Here is a tiny trained network, its code and every weight. The questions are about switching its units off for an input and a class, where a switched-off unit gives its printed mean instead of its output.

import numpy as np


def w(rows, s, z=0):
    codes = np.array(rows[::2]) - 128.0
    scale = np.full(codes.shape[1], s)
    scale[-1] = z or s
    return codes * scale


def norm(h):
    return h / np.sqrt((h * h).mean(-1, keepdims=True) + 1e-5)


def f(y):
    return np.maximum(y, 0)


def log_softmax(a):
    a = a - a.max(-1, keepdims=True)
    return a - np.log(np.exp(a).sum(-1, keepdims=True))


def net(x, mask):
    res = np.array(x, float).reshape(1, 5) / 4 @ E
    u = 0
    for l in range(2):
        y = f(norm(res) @ A[l][:, :-1].T + A[l][:, -1])
        res = res + np.where(mask[u : u + 16], y, B[l][:, -1]) @ B[l][:, :-1]
        u += 16
    return log_softmax(norm(res)[-1] @ U[:, :-1].T + U[:, -1])


A, B = {}, {}
E = w([
[156,43,195,152,251,139,34,154,76],'x0',
[87,199,43,180,116,254,74,77,64],'x1',
[44,52,176,162,82,100,170,137,46],'x2',
[161,49,67,94,63,123,115,107,112],'x3',
[159,110,160,182,49,155,79,181,138],'x4',
],0.0088)
A[0] = w([
[166,161,127,125,221,157,75,142,155,132],'0.n1',
[128,187,131,134,177,140,111,140,141,54],'0.n2',
[111,73,156,139,48,104,143,144,116,76],'0.n3',
[125,143,159,167,132,147,117,130,125,45],'0.n4',
[147,96,145,119,158,98,138,125,155,113],'0.n5',
[139,127,145,140,73,125,123,139,134,81],'0.n6',
[138,112,147,81,254,68,163,115,154,7],'0.n7',
[102,113,113,125,95,120,162,119,105,65],'0.n8',
[92,136,88,126,106,123,151,106,117,76],'0.n9',
[96,175,206,186,153,163,106,153,99,15],'0.n10',
[89,110,70,134,149,188,125,102,49,134],'0.n11',
[126,155,239,173,146,115,107,180,151,30],'0.n12',
[114,63,129,129,147,126,118,116,81,82],'0.n13',
[130,89,77,139,55,175,116,112,89,41],'0.n14',
[137,108,149,137,59,109,131,162,169,3],'0.n15',
[118,228,108,115,70,105,185,122,168,68],'0.n16',
],0.017,0.0044)
B[0] = w([
[185,99,214,166,137,128,84,81,168,214],'0.n1',
[144,114,178,157,153,120,131,57,140,170],'0.n2',
[129,69,180,176,130,110,139,79,60,197],'0.n3',
[95,149,150,144,119,150,131,144,114,146],'0.n4',
[133,143,114,67,178,114,89,172,118,179],'0.n5',
[147,82,106,110,106,103,118,105,132,157],'0.n6',
[127,154,136,61,100,2,112,164,53,227],'0.n7',
[182,115,147,126,126,139,195,136,102,170],'0.n8',
[149,159,130,122,134,142,190,137,116,181],'0.n9',
[50,173,159,189,76,145,135,172,81,182],'0.n10',
[91,210,83,137,177,106,93,29,122,229],'0.n11',
[127,169,139,176,168,97,160,251,180,194],'0.n12',
[166,195,146,118,131,165,110,175,180,185],'0.n13',
[48,152,161,125,77,99,88,137,122,204],'0.n14',
[203,96,90,94,99,75,110,102,89,167],'0.n15',
[146,175,62,64,122,198,162,138,185,246],'0.n16',
],0.024,0.013)
A[1] = w([
[94,166,71,98,148,144,154,172,172,7],'1.n1',
[115,94,126,149,132,115,144,114,119,18],'1.n2',
[98,154,148,133,146,136,159,84,101,47],'1.n3',
[162,115,121,97,174,90,85,189,157,36],'1.n4',
[136,75,95,124,78,157,143,94,99,42],'1.n5',
[140,98,105,152,215,140,151,78,135,2],'1.n6',
[139,78,128,141,130,122,171,115,142,110],'1.n7',
[194,75,132,124,114,145,87,73,229,166],'1.n8',
[152,143,163,149,145,122,87,119,155,113],'1.n9',
[143,122,156,158,149,187,96,166,86,74],'1.n10',
[117,143,93,111,101,172,139,158,154,3],'1.n11',
[109,95,172,122,116,186,109,228,163,64],'1.n12',
[121,5,155,151,129,139,122,104,70,42],'1.n13',
[67,139,121,167,101,139,43,101,148,78],'1.n14',
[107,108,134,136,48,125,147,136,95,69],'1.n15',
[121,133,57,91,67,166,118,153,173,65],'1.n16',
],0.023,0.003)
B[1] = w([
[108,186,188,136,21,71,116,84,175,241],'1.n1',
[113,133,148,107,89,128,117,157,142,135],'1.n2',
[103,96,132,81,124,196,128,41,219,221],'1.n3',
[117,81,178,60,29,118,134,13,101,254],'1.n4',
[184,38,142,118,179,138,95,151,79,169],'1.n5',
[168,79,212,140,45,155,130,96,131,150],'1.n6',
[146,110,103,74,123,103,68,117,87,145],'1.n7',
[244,81,92,156,189,219,173,160,85,210],'1.n8',
[39,31,81,130,128,177,158,61,53,233],'1.n9',
[75,137,99,158,174,108,117,107,215,169],'1.n10',
[148,147,83,95,160,68,171,107,226,198],'1.n11',
[212,89,134,223,135,183,170,112,186,179],'1.n12',
[66,184,254,95,86,54,102,117,88,167],'1.n13',
[94,126,32,73,175,82,42,238,84,248],'1.n14',
[208,102,199,120,190,78,134,55,213,177],'1.n15',
[83,178,59,127,89,217,219,189,141,241],'1.n16',
],0.02,0.0099)
U = w([
[40,168,97,149,168,124,27,108,113,127],'0',
[122,135,166,250,132,121,140,234,186,63],'1',
[160,100,193,82,89,23,104,148,81,173],'2',
[133,227,67,79,70,154,176,116,206,145],'3',
[203,80,121,136,157,195,124,68,120,186],'4',
[180,110,11,108,137,179,122,226,110,2],'5',
],0.015,0.0041)

Each question gives the input, the list of numbers given to net, and the class t.
The units are the neurons (one row each of A and B). Each row of codes is followed by its name. A weight is (code - 128) times the scale printed after its matrix; where a second scale follows, it is the last column's (A, B and U).
mask holds one flag per neuron, layer by layer. A switched-off neuron (its flag False) gives its mean, the last column of its row in B, instead of its output. The means were averaged over made-up inputs and are rounded, as every weight is.
A unit's drop is (log p(t) with every unit on - log p(t) with that unit switched off) / (log p(t) with every unit on - log p(t) with every unit switched off).
The circuit of an input: a set's keep is (log p(t) with only the set's units on - log p(t) with every unit switched off) / (log p(t) with every unit on - log p(t) with every unit switched off). Starting from the 12 units with the biggest drops (on a tie, the unit counted first), units are removed one at a time, each time the one whose removal leaves the highest keep (on an exact tie, the one counted first), for as long as the keep stays at least 0.8.
circuit, biggest first: the units of the circuit, biggest drop first
top k neurons: the k neurons with the biggest drops, biggest first
k most important neurons of layer l: the k neurons of layer l with the biggest drops, biggest first
drop when u is switched off: that unit's drop, to one decimal
input [-4,3,1,2,8], class 2: circuit, biggest first => 0.n3
input [8,1,5,6,-7], class 0: top 2 neurons => 0.n11, 0.n16
input [-5,8,5,3,7], class 0: top 2 neurons => 0.n14, 0.n11
input [-4,5,-7,-8,-6], class 4: circuit, biggest first => 0.n1, 0.n2
input [-1,-8,-6,-3,8], class 2: top 2 neurons => 0.n12, 1.n4
input [1,5,-4,-6,0], class 4: 2 most important neurons of layer 0 => 0.n1, 0.n2
input [-7,-5,1,2,-2], class 5: top 2 neurons => 0.n16, 0.n15
input [4,-2,-6,1,2], class 4: 2 most important neurons of layer 0 => 0.n1, 0.n3
input [-1,-1,-8,8,3], class 4: circuit, biggest first => 0.n10, 1.n8
input [7,1,4,-2,0], class 1: top 3 neurons => 0.n12, 0.n10, 1.n12
input [-2,7,-7,0,5], class 5: 2 most important neurons of layer 1 => 1.n14, 1.n8
input [0,2,-1,0,-6], class 0: top 2 neurons => 0.n7, 0.n11
input [4,1,-3,3,3], class 4: top 2 neurons => 0.n1, 1.n8
input [-7,-2,7,5,4], class 2: top 2 neurons => 0.n3, 1.n13
input [1,2,-4,0,-7], class 4: circuit, biggest first => 0.n1
input [-1,4,-4,-8,3], class 4: 2 most important neurons of layer 1 => 1.n9, 1.n12
input [-4,2,-8,-8,1], class 4: top 2 neurons => 0.n1, 0.n2
input [-1,4,6,-4,0], class 0: drop when 0.n16 is switched off => 0.1
input [6,0,-3,-5,-7], class 2: drop when 0.n7 is switched off => 1.7
input [2,-1,0,4,6], class 2: drop when 0.n12 is switched off => 0.0
input [0,1,5,-3,6], class 1: circuit, biggest first => 0.n12
input [5,-3,5,-7,0], class 1: drop when 0.n12 is switched off => 0.1
